Here is a tiny trained network, its code and every weight. The questions are about switching its units off for an input and a target symbol, where a switched-off unit gives its printed mean instead of its output.

import numpy as np


def w(rows, s, z=0):
    codes = np.array(rows[::2]) - 128.0
    scale = np.full(codes.shape[1], s)
    scale[-1] = z or s
    return codes * scale


def f(y):
    return np.maximum(y, 0)


def softmax(a):
    e = np.exp(a - a.max(-1, keepdims=True))
    return e / e.sum(-1, keepdims=True)


def log_softmax(a):
    a = a - a.max(-1, keepdims=True)
    return a - np.log(np.exp(a).sum(-1, keepdims=True))


def net(x, mask):
    ids = ['αβγδεζηθλμξπστψω'.index(c) for c in x.split()]
    T = len(ids)
    res = E[ids] + P[:T]
    u = 0
    for l in range(3):
        r = res
        for j in range(3):
            rows = slice(3 * j, 3 * j + 3)
            q, k, v = (r @ M[l][rows].T for M in (Q, K, V))
            z = softmax(np.where(np.tri(T) > 0, q @ k.T / 3**0.5, -1e9)) @ v
            o = O[l][rows]
            res = res + np.where(mask[u + j], z, o[:, -1]) @ o[:, :-1]
        u += 3
        y = f(res @ A[l][:, :-1].T + A[l][:, -1])
        res = res + np.where(mask[u : u + 8], y, B[l][:, -1]) @ B[l][:, :-1]
        u += 8
    return log_softmax(res[-1] @ U[:, :-1].T + U[:, -1])


Q, K, V, O, A, B = {}, {}, {}, {}, {}, {}
E = w([
[124,60,127],'α',
[137,89,124],'β',
[155,108,131],'γ',
[161,100,143],'δ',
[132,94,118],'ε',
[156,103,134],'ζ',
[97,55,101],'η',
[109,69,107],'θ',
[122,96,107],'λ',
[93,76,91],'μ',
[146,141,114],'ξ',
[105,128,96],'π',
[104,158,91],'σ',
[53,84,69],'τ',
[176,252,56],'ψ',
[203,235,149],'ω',
],0.015)
P = w([
[162,122,94],'0',
[86,149,161],'1',
[181,142,46],'2',
[180,71,213],'3',
[46,160,183],'4',
[166,155,60],'5',
[200,36,236],'6',
[24,166,196],'7',
[171,169,57],'8',
[203,31,250],'9',
[21,175,205],'10',
[152,179,82],'11',
],0.012)
Q[0] = w([
[143,192,22],'0.h1',
[183,105,169],'0.h1',
[28,99,2],'0.h1',
[177,161,175],'0.h2',
[109,144,200],'0.h2',
[188,228,18],'0.h2',
[106,195,135],'0.h3',
[63,234,228],'0.h3',
[178,132,20],'0.h3',
],0.0059)
K[0] = w([
[73,164,149],'0.h1',
[124,73,139],'0.h1',
[31,207,143],'0.h1',
[163,145,150],'0.h2',
[160,91,98],'0.h2',
[84,176,55],'0.h2',
[164,254,35],'0.h3',
[97,45,32],'0.h3',
[140,251,174],'0.h3',
],0.0078)
V[0] = w([
[97,98,184],'0.h1',
[72,90,218],'0.h1',
[127,83,207],'0.h1',
[160,172,249],'0.h2',
[249,35,156],'0.h2',
[68,247,214],'0.h2',
[125,127,130],'0.h3',
[57,160,167],'0.h3',
[253,113,133],'0.h3',
],0.0051)
O[0] = w([
[176,75,60,123],'0.h1',
[183,134,96,112],'0.h1',
[197,135,60,131],'0.h1',
[96,138,100,82],'0.h2',
[181,88,2,229],'0.h2',
[58,92,215,6],'0.h2',
[129,125,128,126],'0.h3',
[111,113,169,69],'0.h3',
[156,176,82,185],'0.h3',
],0.0047,0.0022)
A[0] = w([
[157,83,224,3],'0.n1',
[85,97,107,135],'0.n2',
[153,165,142,138],'0.n3',
[130,65,244,55],'0.n4',
[185,128,118,73],'0.n5',
[123,92,213,113],'0.n6',
[87,64,181,40],'0.n7',
[105,155,9,102],'0.n8',
],0.012,0.0054)
B[0] = w([
[49,180,227,165],'0.n1',
[176,121,147,188],'0.n2',
[190,127,92,173],'0.n3',
[2,185,218,189],'0.n4',
[131,145,239,182],'0.n5',
[33,157,139,180],'0.n6',
[194,249,236,162],'0.n7',
[30,144,182,254],'0.n8',
],0.0066,0.0046)
Q[1] = w([
[178,89,112],'1.h1',
[116,120,153],'1.h1',
[135,99,144],'1.h1',
[142,121,11],'1.h2',
[146,102,125],'1.h2',
[135,170,150],'1.h2',
[65,187,122],'1.h3',
[92,115,117],'1.h3',
[128,131,151],'1.h3',
],0.013)
K[1] = w([
[99,31,123],'1.h1',
[124,48,63],'1.h1',
[61,69,87],'1.h1',
[128,81,3],'1.h2',
[142,107,177],'1.h2',
[141,207,113],'1.h2',
[60,151,181],'1.h3',
[55,140,109],'1.h3',
[129,57,134],'1.h3',
],0.0081)
V[1] = w([
[140,115,173],'1.h1',
[130,204,104],'1.h1',
[174,130,123],'1.h1',
[188,188,177],'1.h2',
[96,146,103],'1.h2',
[99,49,151],'1.h2',
[134,99,141],'1.h3',
[100,129,79],'1.h3',
[139,103,254],'1.h3',
],0.0064)
O[1] = w([
[184,143,87,134],'1.h1',
[113,122,36,198],'1.h1',
[176,99,145,106],'1.h1',
[100,72,11,229],'1.h2',
[112,178,128,121],'1.h2',
[191,134,159,121],'1.h2',
[134,112,164,121],'1.h3',
[77,172,175,103],'1.h3',
[252,45,105,252],'1.h3',
],0.0041,0.0021)
A[1] = w([
[183,133,141,60],'1.n1',
[144,24,104,192],'1.n2',
[139,129,1,90],'1.n3',
[131,163,134,5],'1.n4',
[150,124,6,72],'1.n5',
[78,129,188,89],'1.n6',
[228,121,183,24],'1.n7',
[73,46,199,9],'1.n8',
],0.01,0.0022)
B[1] = w([
[150,136,156,152],'1.n1',
[156,64,125,187],'1.n2',
[149,112,251,191],'1.n3',
[137,160,110,139],'1.n4',
[77,106,213,181],'1.n5',
[72,158,104,236],'1.n6',
[132,143,190,192],'1.n7',
[128,164,2,254],'1.n8',
],0.0085,0.004)
Q[2] = w([
[226,179,210],'2.h1',
[57,123,133],'2.h1',
[48,97,105],'2.h1',
[41,119,189],'2.h2',
[143,172,55],'2.h2',
[129,224,1],'2.h2',
[93,197,129],'2.h3',
[79,94,166],'2.h3',
[141,46,100],'2.h3',
],0.0085)
K[2] = w([
[219,30,51],'2.h1',
[156,191,179],'2.h1',
[126,178,245],'2.h1',
[2,38,104],'2.h2',
[137,223,123],'2.h2',
[130,220,75],'2.h2',
[148,160,164],'2.h3',
[148,48,196],'2.h3',
[115,60,141],'2.h3',
],0.0092)
V[2] = w([
[120,154,160],'2.h1',
[151,153,113],'2.h1',
[86,122,65],'2.h1',
[175,240,212],'2.h2',
[157,183,14],'2.h2',
[143,161,141],'2.h2',
[168,72,153],'2.h3',
[48,2,90],'2.h3',
[132,96,141],'2.h3',
],0.0086)
O[2] = w([
[165,150,88,251],'2.h1',
[117,123,118,109],'2.h1',
[140,134,203,81],'2.h1',
[192,254,124,124],'2.h2',
[99,72,209,17],'2.h2',
[157,193,169,116],'2.h2',
[173,148,164,16],'2.h3',
[92,60,224,33],'2.h3',
[165,98,171,95],'2.h3',
],0.0061,0.0016)
A[2] = w([
[237,191,83,1],'2.n1',
[201,182,236,177],'2.n2',
[2,172,118,116],'2.n3',
[63,224,124,21],'2.n4',
[196,188,18,122],'2.n5',
[233,75,90,172],'2.n6',
[51,97,129,43],'2.n7',
[212,46,120,52],'2.n8',
],0.0078,0.006)
B[2] = w([
[69,108,212,180],'2.n1',
[81,78,64,225],'2.n2',
[162,170,196,254],'2.n3',
[205,92,89,188],'2.n4',
[85,62,80,203],'2.n5',
[254,182,137,171],'2.n6',
[59,151,90,153],'2.n7',
[125,186,217,139],'2.n8',
],0.0095,0.0058)
U = w([
[182,98,173,165],'α',
[157,114,117,135],'β',
[174,136,93,131],'γ',
[206,144,102,156],'δ',
[141,112,111,136],'ε',
[187,136,97,150],'ζ',
[104,55,123,108],'η',
[121,81,125,143],'θ',
[122,116,128,162],'λ',
[84,103,140,135],'μ',
[134,148,98,188],'ξ',
[118,169,157,144],'π',
[142,219,163,203],'σ',
[55,158,152,3],'τ',
[156,213,58,76],'ψ',
[110,105,2,118],'ω',
],0.014,0.0031)

Each question gives the input, a string of symbols that net reads in full, and the target symbol t.
The units are the heads (3 rows each of Q, K, V and O) and the neurons (one row each of A and B). Each row of codes is followed by its name. A weight is (code - 128) times the scale printed after its matrix; where a second scale follows, it is the last column's (O, A, B and U).
mask holds one flag per unit, layer by layer, with each layer's heads first. A switched-off unit (its flag False) gives its mean, the last column of its rows in O or B, instead of its output. The means were averaged over made-up inputs and are rounded, as every weight is.
A unit's drop is (log p(t) with every unit on - log p(t) with that unit switched off) / (log p(t) with every unit on - log p(t) with every unit switched off).
The circuit of an input: a set's keep is (log p(t) with only the set's units on - log p(t) with every unit switched off) / (log p(t) with every unit on - log p(t) with every unit switched off). Starting from the 12 units with the biggest drops (on a tie, the unit counted first), units are removed one at a time, each time the one whose removal leaves the highest keep (on an exact tie, the one counted first), for as long as the keep stays at least 0.8.
units of the circuit, in order: the units of the circuit, biggest drop first
top k neurons: the k neurons with the biggest drops, biggest first
k most important neurons of layer l: the k neurons of layer l with the biggest drops, biggest first
which heads matter: for each layer, one digit per head in row order, 1 if its drop is at least 0.15 and else 0, layers parted by /
input α π ψ σ δ, target ψ: top 2 neurons => [1.n8; 1.n3]
input ε ξ σ π ω σ δ ξ ψ ω μ, target ω: which heads matter => 000 / 000 / 101
input ξ α δ τ τ ψ σ τ ψ ζ, target σ: top 4 neurons => [0.n4; 0.n1; 0.n8; 1.n8]
input π σ α ψ δ ε σ ω, target ω: 2 most important neurons of layer 2 => [2.n5; 2.n2]
input α θ σ π λ τ μ ω σ ω μ, target ω: units of the circuit, in order => [2.h1; 1.n8]
input λ η α α λ σ α δ σ τ, target α: 2 most important neurons of layer 2 => [2.n8; 2.n6]
input β τ σ, target σ: top 4 neurons => [0.n8; 2.n3; 2.n2; 2.n5]
input τ σ η ε σ σ ω ξ σ β, target ω: which heads matter => 010 / 000 / 100
input α θ γ η λ μ ω μ η α, target ω: units of the circuit, in order => [0.n4; 1.n8; 2.h1]
input σ δ ζ σ τ λ σ ε σ ψ α, target ψ: which heads matter => 000 / 000 / 001
input μ α μ ω σ, target ω: units of the circuit, in order => [1.n7; 2.h3; 2.n5]
input τ β θ γ λ τ ω σ, target ω: top 4 neurons => [1.n7; 0.n5; 0.n1; 2.n5]
input γ ξ ξ μ ζ γ ζ λ ω, target ω: top 2 neurons => [2.n2; 2.n5]
input λ α α ω η, target ω: top 2 neurons => [1.n7; 1.n8]
input ω ξ ψ θ, target ω: top 4 neurons => [1.n8; 1.n3; 2.n5; 1.n5]
input ξ δ σ ω η γ α, target ω: 4 most important neurons of layer 0 => [0.n4; 0.n1; 0.n6; 0.n5]
input μ μ σ μ η ω ω μ ω ζ ζ, target ω: which heads matter => 000 / 000 / 100
input ω μ π θ ω τ, target τ: 2 most important neurons of layer 2 => [2.n3; 2.n7]
input α θ τ ξ α α σ θ δ γ, target σ: top 2 neurons => [0.n4; 0.n1]
input β ω ε δ α μ ω ζ ω β, target ω: 2 most important neurons of layer 0 => [0.n4; 0.n1]
input ε δ δ θ μ α ω π ξ θ, target ω: units of the circuit, in order => [0.n4; 1.n8; 2.h1]
input ψ α θ γ η β τ α ζ ω η, target ω: units of the circuit, in order => [2.h1; 1.n8]
input γ π ψ ω δ, target ω: top 2 neurons => [1.n8; 2.n5]
input θ σ σ μ λ θ σ θ σ β, target σ: top 2 neurons => [0.n4; 0.n1]
input ψ δ η ψ ξ α ψ ω ψ γ, target ψ: 3 most important neurons of layer 0 => [0.n4; 0.n1; 0.n6]
input ω ω μ ξ, target ω: 3 most important neurons of layer 1 => [1.n3; 1.n8; 1.n5]
input ω ζ γ η ω α, target α: 4 most important neurons of layer 1 => [1.n2; 1.n6; 1.n3; 1.n8]
input α α σ γ ζ σ ξ η ω σ τ, target ω: 4 most important neurons of layer 1 => [1.n8; 1.n7; 1.n3; 1.n5]
input γ σ δ η η σ σ α, target σ: most important neuron of layer 0 => [0.n7]
